Each row of numbers belongs to one of the things below and depends on some of the facts about them. Some rows are named. Which thing is each other row?

How the things are related:
z_995 γ z_630
z_810 γ z_599, z_455
z_658 γ z_728, z_720, z_920
z_609 γ z_815, z_24, z_622, z_917, z_130, z_605, z_274
z_75 γ z_236, z_341, z_304, z_939
z_440 γ z_876, z_720
z_701 γ z_325, z_723, z_294
z_487 γ z_559, z_236, z_203, z_648, z_806, z_749, z_675, z_78
z_484 γ z_8, z_723, z_389
z_528 γ z_147, z_33
z_560 γ z_643, z_694
z_224 γ z_831, z_325
z_587 γ z_752, z_175
z_993 γ z_831
z_129 γ z_752, z_513, z_155
z_757 γ z_277, z_723, z_825, z_180
z_883 γ z_610, z_330, z_308
z_783 γ z_464, z_247, z_868, z_309, z_306
z_433 γ z_282, z_459, z_720, z_304, z_588, z_675
z_413 γ z_959, z_852, z_803, z_813, z_675, z_452, z_306
z_872 γ z_741, z_936, z_411, z_194, z_550
z_169 γ z_876, z_722, z_402, z_330, z_483
z_171 γ z_449, z_874, z_825, z_384
z_904 γ z_752, z_562
z_165 γ z_427, z_907, z_422, z_175
z_989 γ z_300, z_852, z_590
z_650 γ z_500, z_24, z_825, z_280, z_981
z_195 γ z_379, z_24, z_93, z_415, z_694
z_745 γ z_637, z_577, z_722, z_459
z_424 γ z_589
z_351 γ z_920, z_457, z_460
z_818 γ z_449, z_868, z_341, z_180, z_607, z_981, z_664
z_356 γ z_978, z_876, z_654, z_93
z_835 γ z_622, z_589, z_985, z_675
z_113 γ z_470, z_477, z_139
z_599 σ: z_809, z_352
z_836 σ: z_840
z_453 σ: z_806
z_139 σ: z_741
z_30 σ: z_828
z_213 σ: z_978, z_150
z_741 σ: z_40
z_917 σ: z_129
z_525 σ: z_809
z_484 σ: z_411
z_749 σ: z_745
z_562 σ: z_352
z_828 σ: z_920
z_920 σ: z_459
z_528 σ: z_169, z_962
z_352 σ: z_809, z_459
z_93 σ: z_459
z_277 σ: z_599, z_722
z_151 σ: z_722
z_685 σ: z_550
z_728 σ: z_30
z_411 σ: z_453, z_611
z_630 σ: z_277
z_993 σ: z_90
z_806 σ: z_809
z_150 σ: z_40
z_464 σ: z_588, z_562
z_129 σ: z_352
z_757 σ: z_809
z_883 σ: z_280
z_9 σ: z_562
z_783 σ: z_920
z_624 σ: z_745
z_330 σ: z_459
z_752 σ: z_599, z_411
z_350 σ: z_599, z_471
z_723 σ: z_831, z_8, z_920
z_309 σ: z_457, z_209
z_650 σ: z_640, z_749
z_745 σ: z_459
z_460 σ: z_590, z_457
z_424 σ: z_30, z_920
z_155 σ: z_411
z_477 σ: z_151
z_308 σ: z_151
z_457 σ: z_352
z_978 σ: z_728
z_274 σ: z_917, z_411
z_868 σ: z_806
z_550 σ: z_525, z_806
z_202 σ: z_453
z_740 σ: z_453
z_962 σ: z_93
z_722 σ: z_352, z_40
z_306 σ: z_40, z_9
z_809 σ: z_459
z_629 σ: z_352, z_330
z_607 σ: z_868, z_93
z_209 σ: z_352
[z_643, z_995, z_609, z_139, z_75, z_440, z_325, z_920, z_936, z_93, z_685, z_654, z_402, z_993, z_150, z_648, z_129, z_671, z_783, z_433, z_549, z_610, z_637, z_379, z_194, z_350, z_300, z_282, z_169, z_171, z_175, z_588, z_840, z_745, z_460, z_815, z_130, z_818, z_147, z_589, z_978, z_180, z_629] τ a
[z_24, z_599, z_8, z_389, z_605, z_675, z_939, z_749, z_247, z_459, z_981, z_883, z_559, z_831, z_78, z_989, z_640, z_155, z_477, z_813, z_202, z_962, z_722, z_209] τ d
[z_384, z_836, z_30, z_611, z_213, z_694, z_701, z_487, z_917, z_577, z_224, z_622, z_196, z_9, z_803, z_723, z_351, z_985, z_274, z_550, z_341, z_306, z_452] τ e
[z_294, z_453, z_810, z_500, z_741, z_483, z_90, z_352, z_705, z_587, z_277, z_852, z_728, z_411, z_590, z_330, z_752, z_872, z_422, z_427, z_203, z_455, z_650, z_304, z_356, z_959, z_874, z_113, z_954, z_33, z_607] τ b
[z_658, z_525, z_876, z_484, z_562, z_828, z_560, z_40, z_151, z_236, z_806, z_757, z_624, z_280, z_457, z_471, z_868, z_809] τ c
[z_528, z_415, z_907, z_513, z_825, z_630, z_464, z_413, z_720, z_904, z_165, z_309, z_195, z_424, z_308, z_835, z_740, z_664, z_470, z_449] τ f

Known rows:
z_825: [-15 -30  -4  40 -39   0  17 -22   6   7 -25   9 -16  13  21 -22   4  15
  40  43   3 -14  -4 -14 -16   6   5]
z_694: [-12  13   6  21  -7  29  14 -12  29  14  -3 -43  -2  19 -11  17 -12  -1
   2 -20   5 -14 -18  28  -3  -7  11]
z_90: [  6 -14  -8  46 -56  16   6  -3  14   7  18   9   4  22  -7  -5  -2  26
  14  -2  25   1  21 -15   2 -19  13]
z_236: [ 10  20 -10  25  21  16  21 -16  17  -9 -17  -1  14   0   1  11 -14 -23
   5   5  13 -11  15  -4  15  -8 -16]
z_722: [ 30  16 -25 -20  26   4  18  43 -30 -52  12  28  -8 -64 -13 -29 -10 -22
 -49  20 -42  59  13 -25   2 -43 -45]
z_78: [ -4  27  -1  21  21  20  29 -13  32  -4 -26 -34 -11 -14   6   6   0 -33
   9 -10 -12 -26  -2  23  10   4 -19]
z_723: [ 31 -40  38 -34 -13  11  36  19 -14  27  22  18  29   2  -1 -41  -3 -26
 -44   7  14  34 -20  -2 -10  12  15]
z_874: [  7 -20  -3  47 -52  15   8  -7  11  10  15   5   7  21  -5  -9   2  25
  12   4  24   2  22 -14  -3 -15  12]
z_904: [-68  50 -15  -4 -31 -27 -60  48 -48  15 -29 -22  21  -7  47  28  77  78
  67  -8  55  -2  51  11 -51  17 -54]
z_389: [ 10  18  -5  22  18  30  42  -7  25  -5 -29 -13  14  -7   3  -6   2 -34
   6  15   5  -8   2   9  17   7 -32]
z_113: [-21   2 -17   8 -24 -17 -24 -10 -13  20 -11  -6   4  26   5  20  -3  60
  19  33  34  10  -2   8 -15   1  28]
z_415: [-18  -8   3  49 -38  -9   2 -22  21   5 -13  -9 -39  -4  19  -6  20  21
  37  -2 -17 -36  10   2 -12   4  14]
z_630: [ 20 -39   8   0 -39 -39  -4  32 -20  -2  24  46 -24 -28   2 -33  23  10
   6  -2 -17  27  16 -35  -2   4   6]
z_995: [-16  39 -19 -15  39  -7 -15 -12  -3  -3 -32 -30  18   8 -10  21   4  22
   3  23  18 -19  -6  30  -4  18  17]
z_130: [  9   9 -20  29   3  25  24  -1  14 -12  -2  -2  17  11 -15  -9  -3 -25
  -6   2  16 -19  29  -5  28  -6 -11]
z_464: [ 21 -38   6   4 -42 -31  -5  32 -22  -8  24  45 -22 -33   4 -35  23  12
   5   5 -20  24  19 -36  -5  -6   1]
z_872: [  2  18 -17  17 -35 -13 -20   4  -8  20  -1   5  20  11  -7   7  10  65
   3  27  45  14  16   8  -4  -3  33]
z_500: [-18 -21   9  38 -40  11  -4 -29  23   8   6 -14  -9  29   0   4  -1  30
  34  -8   2 -13  -6  -2 -23  -5  23]

Rows to name:
No name comes twice in this set of rows, the named rows included.
[-57  68 -13 -71  34   4 -70  64 -95 -37  -2  -6  50 -52  23   0  61  71
 -44  -8  -3  40  60   5 -60 -36 -74] => z_129
[ 17 -14  19 -70   7  35 -30 -20 -21  46  20  77 -22 -17  72   7   2 -25
 -87 -20 -37 -16  25 -37  54 -20 -48] => z_809
[-80  56   8  -9 -32 -12 -79  37 -40  25 -15 -42  47  11  34  41  80 100
  60 -51  67  -5  45  27 -76  11 -30] => z_587
[ -7 -45  43 -47 -40  -8 -58 -26  -9  59  43  38 -62   7  54  21   6  33
 -37 -48 -48 -26 -14 -22  15  -8  16] => z_330
[ 15  20 -17 -63  47 -39  -9  38 -34  -3 -14  12  -4 -33   0   8  -7  -9
 -17  26   3  44 -32  12   7  17  -7] => z_883
[ 16   0  23 -32  22 -16  11  47 -16  -9   7  11  14 -33  -8 -13  20 -46
   0 -36  -1  26   2  -6  -4  18 -42] => z_155
[-37  23 -20  12 -25 -27 -34  18 -28  13 -28  -9   3  -1  27  17  37  62
  50  23  35  -2  21   8 -24  15 -11] => z_165
[  4  -8   3  19   6  38  55 -18  10   3 -21  -8  49  17  -4 -46   4 -25
 -23  37  23 -14  21   6   1   6   9] => z_325
[ -4  -5  10   9  22  35  71 -24  12  14 -53 -12  28  16  23 -41 -12 -48
   4  60  17  -8 -22  17 -11  19 -15] => z_831
[  5  -9  30 -60  39 -19  14   8 -43  20 -24   9  55 -12  -1 -53  16   3
 -50  59  11  19 -16  19 -34  37  43] => z_993
[ 28  -1  19 -56  43 -44  10  28 -45  17 -21  33  53 -37  -4 -37  15 -19
 -39  41  34  44  -4  12 -25  27  33] => z_484
[ -5  63 -20 -14  45  -7   1   2   7  11 -45 -36   3 -24   7  19   8   6
  -2  23  11 -12 -15  47   7  21   3] => z_989
[-37  22 -11  12   8  24  -9  11  -7  -8 -11 -29  29  23   9   9  14 -16
  24 -22  25 -23  30   3  -9   2 -48] => z_175

The same things again, as new rows of numbers:
Known rows:
z_936: [-3  2 -4 -5  1 -8  5  1 -1 -2 -8  6  6 -6 -5 -5 -4  1 -7  0 -8 -5  7 -7
 -1  8 -4 -9 -6 -2]
z_308: [ -5 -15  12 -10  -4  -2  -7  19   2  -8   6  -5 -20  -6   7  25 -24   7
   4   0   1  -1  -4  19   4   1  -1   0  12   9]
z_139: [ -9  -9   9  -4  -8 -15  -2  21   3 -19  -3  -1  -7   1   0  31 -13   7
 -13   5   4   2 -12  10   8  -6   4 -11   4   6]
z_165: [  9  14   0  -5  -7 -10   8  -1  -5  17  -1  13  -1  13  -6   0 -14 -23
  -1   7 -19   2  -1  11 -10  10   0  10  -4   7]
z_701: [  6  -5  -4   7 -13   8   1  -9  -2   4   6   3   3  12   4  -3  -2 -16
   4  14   1   1   1   6   3   8   8  17 -20  -1]
z_989: [  6  16  -2  15 -12  -3   4   1   0  11   6   3   1  11  -4   0   8  -9
   4  -4  -9   7  -4   0  -4  -2  12  16   1   0]
z_993: [ 15  12  27  15   0   4 -11   0 -50 -22  16   0  11  -3  11  10  -2  19
  34  47   4 -13  12  -1  14 -40 -18   8   6   3]
z_477: [-13 -12   0  -6 -14   0 -12  25   8 -13   5  -8 -10   4  10  22 -10   8
  -1 -10 -13   4  -8  14   4  -7  10  -3   7   3]
z_648: [  3   3   8   7   1  -7   3  -4  -2  -5  -4  -1   4  -2 -13  -6  10   6
   1  -6   4   7   2 -12  -2  -5  -3  -2   8   0]
z_513: [  1   4  -3 -21   5  -7   6   6   1   3  -3   8   7   3  -5 -12 -14 -14
  -1  -3 -19   1   2   4  -6   6 -11   0  -2   5]
z_389: [ -5  -9  -3  -5   0  13  -2   1   7  -1   3   2   9  -1   2  -8   2  -6
   5   0  -5  -5   5  -2   2   0   0   7 -18  -5]
z_589: [-1  5  5  2  8 -3  0 -5  6 -1 -6  0  5 -5 -4 -6  9  5 -3 -8  3  2  0 -8
 -6 -4 -5 -9 11 -4]
z_630: [ -7 -13  11  -8  -7  -1  -6  14   3  -5   4  -5 -10   3   2  14 -17   1
  -1  -3  -7  11  -2  18  -2   3  -3   0  17   6]
z_740: [ -3 -17   9  -1 -10   6 -16   7   1   3   7  -7 -17   3   2  11 -15   1
   3  -2 -13  15  10  23  -7   8  -1   1  24   3]
z_427: [ -4   9 -10 -15   5 -10   6   5  -2   3  -6   0   4   3  -6 -10  -3  -4
  -7  -2 -11  -4   0  -5   1   6  -7  -8  -7  -2]
z_874: [ -3 -10  -1  -3   9  11   0  -4   5  -4   0  -3   7   3  -3  -8   6  -2
  -3  12  15   1   3  -4   6   2 -14  -2 -10  -9]
z_825: [  0 -18  11 -12  16  22   1  -2  12  -7   0  -1  12  -1   3 -14   0 -12
   1   7  11   2   5   5  -2   1 -19   8  -3  -2]
z_175: [ -5   1  -8 -15   1 -15   4   4  -1  -5  -9   7   9  -1  -8  -9  -5  -1
 -10  -4 -15  -6   7  -7  -1   4  -7 -13  -6   0]

Which thing is each row?
No name comes twice in this set of rows, the named rows included.
[  5   2   7 -10  11   2   3  -1   1   5   0  -2  -5 -15   0 -10  -9   3
  14 -10   0   0   7  -3  -1   0 -10   5   3   5] => z_720
[-13 -16  -2   6 -15  11 -23   9   3   0   8 -10 -15   2   9   9  -5   9
   3 -11 -21   9  10  15  -3   3  14   0  14  -4] => z_202
[-11  -7 -10  -5   0  -1  -9   1   1   5   1  -6  -9  -3  -6  -7  -3   5
  -3  -2 -12   2  10   3   1  11  -6 -11   5  -5] => z_411
[  6   2   4   8   3  -4  -1  -5  -4  -2  -3  -1  -3 -12  -8  -4   3  14
   4  -5   7   1   6 -14   1  -1  -2  -2   2   1] => z_282
[  7   9   7   3   5   4   1 -14   2  20   4   4  -6   4  15   4  -1 -21
   0  12   9  -3  -9  17 -10   9  -1   7  11   6] => z_195
[ -7   8   0  -3  10  10  -7  -2  11   7   0  -5   6   0  16  -9  14  -8
  -2 -12  -2   0  -8   4  -7  -7   1   0   8  -5] => z_605
[  2   0   7 -13  17   8   0  -6   6  10   2  -2   3  -7  14  -9  -3 -12
   0  -2   4  -4  -3   9  -9   5 -13  -2  12   2] => z_415
[-12   3  -2 -15   0 -14   7  17   5  -7  -2  -1   1   4  -2  14  -8  -1
 -11  -2   3  -4 -13   7  10   1  -6 -11  -8   1] => z_741
[ -3   7   0  -5   9   5  -5  -4  10   4   2  -5   6   2   9 -14  14  -6
   2 -19  -2   6  -7   3  -6  -8   0  -2  14  -2] => z_622
[  3   7   4   4   5 -10   7  -9   4  -1  -6   3   3 -11 -10 -10   9   4
   5  -5   9  -4   1 -18   3   0  -4   0  -7   1] => z_588
[  0   1  -1  -3   9  -1  -1  -8  -2   1  -3  -1  -1 -17  10  -3   0   6
   0   1   6 -13   2  -4   2   4  -3 -11  -3   0] => z_654
[  6  -9   8  18  -5   7   0 -15  -1   1   0   3   3  10  -1   7   6  -8
  -8  23  18   0  -2   1  -1   6   1   8  -9  -5] => z_171

